Below is a small trained network, with its code and all its weights. Each question gives an input and a class and asks what happens when units are switched off, that is, made to give their printed mean instead of their output.

import numpy as np


def w(rows, s, z=0):
    codes = np.array(rows[::2]) - 128.0
    scale = np.full(codes.shape[1], s)
    scale[-1] = z or s
    return codes * scale


def f(y):
    return np.maximum(y, 0)


def log_softmax(a):
    a = a - a.max(-1, keepdims=True)
    return a - np.log(np.exp(a).sum(-1, keepdims=True))


def net(x, mask):
    res = np.array(x, float).reshape(1, 5) / 4 @ E
    y = f(res @ A[0][:, :-1].T + A[0][:, -1])
    res = res + np.where(mask, y, B[0][:, -1]) @ B[0][:, :-1]
    return log_softmax(res[-1] @ U[:, :-1].T + U[:, -1])


A, B = {}, {}
E = w([
[124,150,233,185,96,201,247],'x0',
[203,7,68,66,88,152,214],'x1',
[8,168,73,39,86,152,188],'x2',
[114,75,239,37,64,176,29],'x3',
[187,213,163,97,1,25,155],'x4',
],0.007)
A[0] = w([
[149,151,60,194,160,96,189,88],'neuron 1',
[113,127,88,80,133,73,53,154],'neuron 2',
[140,164,73,187,171,90,201,105],'neuron 3',
[2,151,78,37,95,154,176,134],'neuron 4',
[83,155,152,166,142,99,93,49],'neuron 5',
[98,162,74,148,153,93,186,104],'neuron 6',
[105,165,168,157,167,107,89,56],'neuron 7',
[217,96,140,135,150,121,123,94],'neuron 8',
[185,119,158,159,134,105,111,118],'neuron 9',
[77,181,143,173,134,87,101,125],'neuron 10',
[125,148,168,183,123,154,182,129],'neuron 11',
[100,201,158,164,149,113,77,66],'neuron 12',
[115,106,92,116,123,101,77,73],'neuron 13',
[134,138,85,102,123,106,69,86],'neuron 14',
[199,76,83,115,100,130,165,98],'neuron 15',
[110,110,101,116,130,92,86,123],'neuron 16',
[129,128,165,158,111,178,177,55],'neuron 17',
[101,154,181,151,109,186,164,162],'neuron 18',
[74,178,155,133,158,110,105,83],'neuron 19',
[136,173,166,161,148,106,94,97],'neuron 20',
[163,85,145,174,179,166,99,122],'neuron 21',
[128,159,176,155,113,188,171,113],'neuron 22',
[64,62,116,144,191,210,121,53],'neuron 23',
[154,158,172,131,89,103,165,95],'neuron 24',
[141,115,96,99,149,102,98,31],'neuron 25',
[103,93,104,153,211,219,127,43],'neuron 26',
[240,105,154,189,143,117,81,96],'neuron 27',
[204,56,124,123,128,119,149,82],'neuron 28',
[100,94,180,69,101,182,74,50],'neuron 29',
[153,175,139,121,65,58,136,54],'neuron 30',
[110,113,153,162,133,178,146,120],'neuron 31',
[172,161,137,106,55,79,131,2],'neuron 32',
[150,147,153,184,141,120,85,80],'neuron 33',
[180,62,104,111,128,152,157,72],'neuron 34',
[115,120,189,130,98,171,137,103],'neuron 35',
[107,162,147,152,169,128,105,69],'neuron 36',
[128,122,117,111,136,108,122,97],'neuron 37',
[161,85,93,74,104,123,173,82],'neuron 38',
[162,160,139,106,59,49,151,54],'neuron 39',
[190,177,138,117,88,73,151,63],'neuron 40',
[129,107,178,89,79,148,86,31],'neuron 41',
[122,124,94,109,159,77,61,46],'neuron 42',
[119,113,94,109,153,118,90,107],'neuron 43',
[134,141,170,155,111,181,170,73],'neuron 44',
],0.0091,0.0024)
B[0] = w([
[162,94,199,47,102,149,52,209],'neuron 1',
[161,111,104,156,105,109,138,201],'neuron 2',
[158,97,172,79,114,147,64,212],'neuron 3',
[185,255,158,183,140,156,160,254],'neuron 4',
[96,101,110,84,92,152,160,168],'neuron 5',
[165,129,174,93,119,153,80,191],'neuron 6',
[103,117,122,81,94,146,157,174],'neuron 7',
[137,189,153,134,115,145,167,177],'neuron 8',
[144,173,129,152,141,128,140,171],'neuron 9',
[113,104,136,104,103,156,155,187],'neuron 10',
[162,93,89,145,110,86,124,184],'neuron 11',
[98,91,120,95,83,157,155,189],'neuron 12',
[160,116,94,144,110,105,133,165],'neuron 13',
[155,108,93,159,107,100,138,171],'neuron 14',
[88,100,124,87,95,171,156,195],'neuron 15',
[147,115,101,149,120,118,131,167],'neuron 16',
[149,96,97,143,107,86,133,174],'neuron 17',
[163,114,93,150,107,103,134,196],'neuron 18',
[101,113,109,96,80,154,174,179],'neuron 19',
[84,131,128,95,103,166,168,172],'neuron 20',
[125,181,129,134,155,105,137,191],'neuron 21',
[155,109,86,144,111,94,128,186],'neuron 22',
[84,140,130,120,187,72,122,216],'neuron 23',
[114,118,111,144,168,93,121,175],'neuron 24',
[142,119,102,139,105,111,137,155],'neuron 25',
[80,139,133,101,191,68,112,209],'neuron 26',
[154,207,154,156,144,139,166,206],'neuron 27',
[94,139,125,98,102,160,169,188],'neuron 28',
[156,124,174,77,129,128,81,207],'neuron 29',
[86,124,130,122,177,110,118,184],'neuron 30',
[140,106,102,143,130,92,123,170],'neuron 31',
[77,124,131,130,183,92,120,179],'neuron 32',
[122,168,136,131,108,149,150,169],'neuron 33',
[73,113,130,75,103,155,164,186],'neuron 34',
[160,104,107,131,107,111,109,180],'neuron 35',
[109,127,123,93,118,137,151,164],'neuron 36',
[133,127,110,140,113,120,139,140],'neuron 37',
[86,123,131,88,101,165,163,188],'neuron 38',
[72,119,127,121,202,76,119,191],'neuron 39',
[96,125,127,128,176,101,112,182],'neuron 40',
[152,106,188,62,122,145,65,184],'neuron 41',
[160,104,104,146,106,98,138,180],'neuron 42',
[142,119,106,142,126,108,139,167],'neuron 43',
[156,98,87,145,116,90,135,175],'neuron 44',
],0.0098,0.0094)
U = w([
[44,114,136,123,221,66,104,107],'0',
[64,89,123,103,70,200,191,94],'1',
[197,91,211,96,107,153,4,111],'2',
[211,76,51,162,97,71,135,105],'3',
[171,241,160,152,139,153,170,156],'4',
[131,109,128,162,132,154,107,255],'5',
],0.013,0.008)

Each question gives the input, the list of numbers given to net, and the class t.
The units are the neurons (one row each of A and B). Each row of codes is followed by its name. A weight is (code - 128) times the scale printed after its matrix; where a second scale follows, it is the last column's (A, B and U).
mask holds one flag per neuron, in row order. A switched-off neuron (its flag False) gives its mean, the last column of its row in B, instead of its output. The means were averaged over made-up inputs and are rounded, as every weight is.
A unit's drop is (log p(t) with every unit on - log p(t) with that unit switched off) / (log p(t) with every unit on - log p(t) with every unit switched off).
The circuit of an input: a set's keep is (log p(t) with only the set's units on - log p(t) with every unit switched off) / (log p(t) with every unit on - log p(t) with every unit switched off). Starting from the 12 units with the biggest drops (on a tie, the unit counted first), units are removed one at a time, each time the one whose removal leaves the highest keep (on an exact tie, the one counted first), for as long as the keep stays at least 0.8.
units of the circuit, in order: the units of the circuit, biggest drop first
unit that matters most: the unit with the biggest drop
top k neurons: the k neurons with the biggest drops, biggest first
drop of u: that unit's drop, to one decimal
input [-1,-7,-7,-2,-5], class 1: units of the circuit, in order => (neuron 12; neuron 7; neuron 20)
input [-5,-1,-8,3,6], class 4: units of the circuit, in order => (neuron 27)
input [-8,8,-8,7,0], class 1: top 3 neurons => (neuron 28; neuron 34; neuron 15)
input [-4,-2,-2,7,-7], class 0: top 3 neurons => (neuron 23; neuron 26; neuron 1)
input [5,4,4,-6,0], class 2: units of the circuit, in order => (neuron 1; neuron 3)
input [0,-4,4,3,5], class 0: units of the circuit, in order => (neuron 39; neuron 30)
input [1,-6,1,-8,1], class 2: top 3 neurons => (neuron 1; neuron 3; neuron 6)
input [5,4,-6,-6,-5], class 2: top 2 neurons => (neuron 1; neuron 3)
input [-8,8,-3,5,7], class 1: top 4 neurons => (neuron 15; neuron 38; neuron 28; neuron 34)
input [6,0,0,-6,1], class 2: top 3 neurons => (neuron 1; neuron 3; neuron 6)
input [-5,-1,-5,1,1], class 3: top 2 neurons => (neuron 4; neuron 42)
input [-5,-6,-8,-3,5], class 4: top 2 neurons => (neuron 27; neuron 9)
input [7,-5,7,3,7], class 0: top 2 neurons => (neuron 39; neuron 30)
input [-2,2,8,8,4], class 2: top 3 neurons => (neuron 41; neuron 29; neuron 27)
input [5,-3,-3,-6,4], class 2: top 2 neurons => (neuron 1; neuron 3)
input [-5,0,-6,4,6], class 0: top 2 neurons => (neuron 4; neuron 39)
input [2,-6,0,6,-1], class 1: top neuron => (neuron 1)
input [-3,-5,-7,1,-1], class 4: drop of neuron 27 => 0.4
input [7,1,0,-7,-5], class 2: drop of neuron 6 => 0.2
input [0,-5,-5,-4,7], class 0: drop of neuron 4 => 0.1
input [4,1,4,3,-5], class 0: unit that matters most => neuron 23
